Below are the code and all the weights of a small trained network. Each question names an input and a class and asks about switching units off, where a switched-off unit gives its printed mean instead of its output.

import numpy as np


def w(rows, s, z=0):
    codes = np.array(rows[::2]) - 128.0
    scale = np.full(codes.shape[1], s)
    scale[-1] = z or s
    return codes * scale


def f(y):
    return y / 2 * (1 + np.tanh(0.7978845608 * (y + 0.044715 * y**3)))


def log_softmax(a):
    a = a - a.max(-1, keepdims=True)
    return a - np.log(np.exp(a).sum(-1, keepdims=True))


def net(x, mask):
    res = np.array(x, float).reshape(1, 6) / 4 @ E
    y = f(res @ A[0][:, :-1].T + A[0][:, -1])
    res = res + np.where(mask, y, B[0][:, -1]) @ B[0][:, :-1]
    return log_softmax(res[-1] @ U[:, :-1].T + U[:, -1])


A, B = {}, {}
E = w([
[109,127,235,152,157,160,76,186,211],'x0',
[100,102,250,152,160,81,79,112,140],'x1',
[191,23,85,219,129,56,198,190,164],'x2',
[125,118,172,139,180,109,121,101,90],'x3',
[131,62,175,2,9,209,168,224,57],'x4',
[123,138,137,99,235,151,120,177,108],'x5',
],0.0082)
A[0] = w([
[104,211,135,162,144,122,114,44,151,253],'n1',
[173,2,93,174,187,73,138,166,156,247],'n2',
[100,201,143,114,106,154,83,77,134,247],'n3',
[73,184,180,111,68,203,99,103,92,149],'n4',
[99,124,148,101,76,117,154,220,114,192],'n5',
[101,187,135,37,70,154,104,114,122,155],'n6',
[152,111,192,123,103,133,141,138,77,174],'n7',
[121,186,169,88,75,185,117,70,94,246],'n8',
[200,194,116,155,178,108,181,80,192,242],'n9',
[66,225,84,124,140,145,97,106,152,221],'n10',
],0.009,0.0035)
B[0] = w([
[146,186,42,64,92,100,69,53,246,238],'n1',
[72,118,142,177,70,49,170,206,179,253],'n2',
[208,219,176,64,230,154,66,70,128,208],'n3',
[38,92,213,56,158,177,83,174,136,206],'n4',
[199,79,166,116,166,189,175,162,113,199],'n5',
[23,50,145,157,200,154,144,77,111,205],'n6',
[175,108,177,56,176,138,217,217,166,175],'n7',
[137,54,150,1,246,253,137,137,132,217],'n8',
[85,234,63,165,104,54,48,89,229,235],'n9',
[169,177,119,81,184,12,27,91,165,215],'n10',
],0.007,0.011)
U = w([
[179,187,129,87,153,102,2,80,157,121],'0',
[64,114,166,101,193,173,125,108,73,3],'1',
[60,160,103,208,62,72,79,140,199,168],'2',
[194,84,168,145,58,128,217,183,103,229],'3',
],0.009,0.0014)

Each question gives the input, the list of numbers given to net, and the class t.
The units are the neurons (one row each of A and B). Each row of codes is followed by its name. A weight is (code - 128) times the scale printed after its matrix; where a second scale follows, it is the last column's (A, B and U).
mask holds one flag per neuron, in row order. A switched-off neuron (its flag False) gives its mean, the last column of its row in B, instead of its output. The means were averaged over made-up inputs and are rounded, as every weight is.
A unit's drop is (log p(t) with every unit on - log p(t) with that unit switched off) / (log p(t) with every unit on - log p(t) with every unit switched off).
The circuit of an input: a set's keep is (log p(t) with only the set's units on - log p(t) with every unit switched off) / (log p(t) with every unit on - log p(t) with every unit switched off). Starting from all 10 units, units are removed one at a time, each time the one whose removal leaves the highest keep (on an exact tie, the one counted first), for as long as the keep stays at least 0.8.
units of the circuit, in order: the units of the circuit, biggest drop first
most important unit: the unit with the biggest drop
top k neurons: the k neurons with the biggest drops, biggest first
drop of u: that unit's drop, to one decimal
input [-1,1,-2,-1,1,4], class 1: units of the circuit, in order	[n9 n1]
input [7,5,3,2,0,-5], class 2: most important unit	n8
input [-3,7,1,8,0,-2], class 2: units of the circuit, in order	[n8 n3]
input [3,4,1,-8,1,-7], class 3: units of the circuit, in order	[n9 n1]
input [7,-1,1,-5,8,1], class 3: top 3 neurons	[n5 n3 n7]
input [-7,3,1,2,8,-1], class 3: top 2 neurons	[n7 n3]
input [7,-4,0,-1,8,-4], class 1: top 4 neurons	[n6 n4 n2 n8]
input [-8,-3,-8,5,2,-4], class 1: top 2 neurons	[n6 n8]
input [-4,-8,2,-7,-7,1], class 2: drop of n9	0.1
input [4,6,1,8,5,1], class 3: drop of n3	0.1
input [-3,3,-1,-2,5,0], class 1: drop of n7	0.0
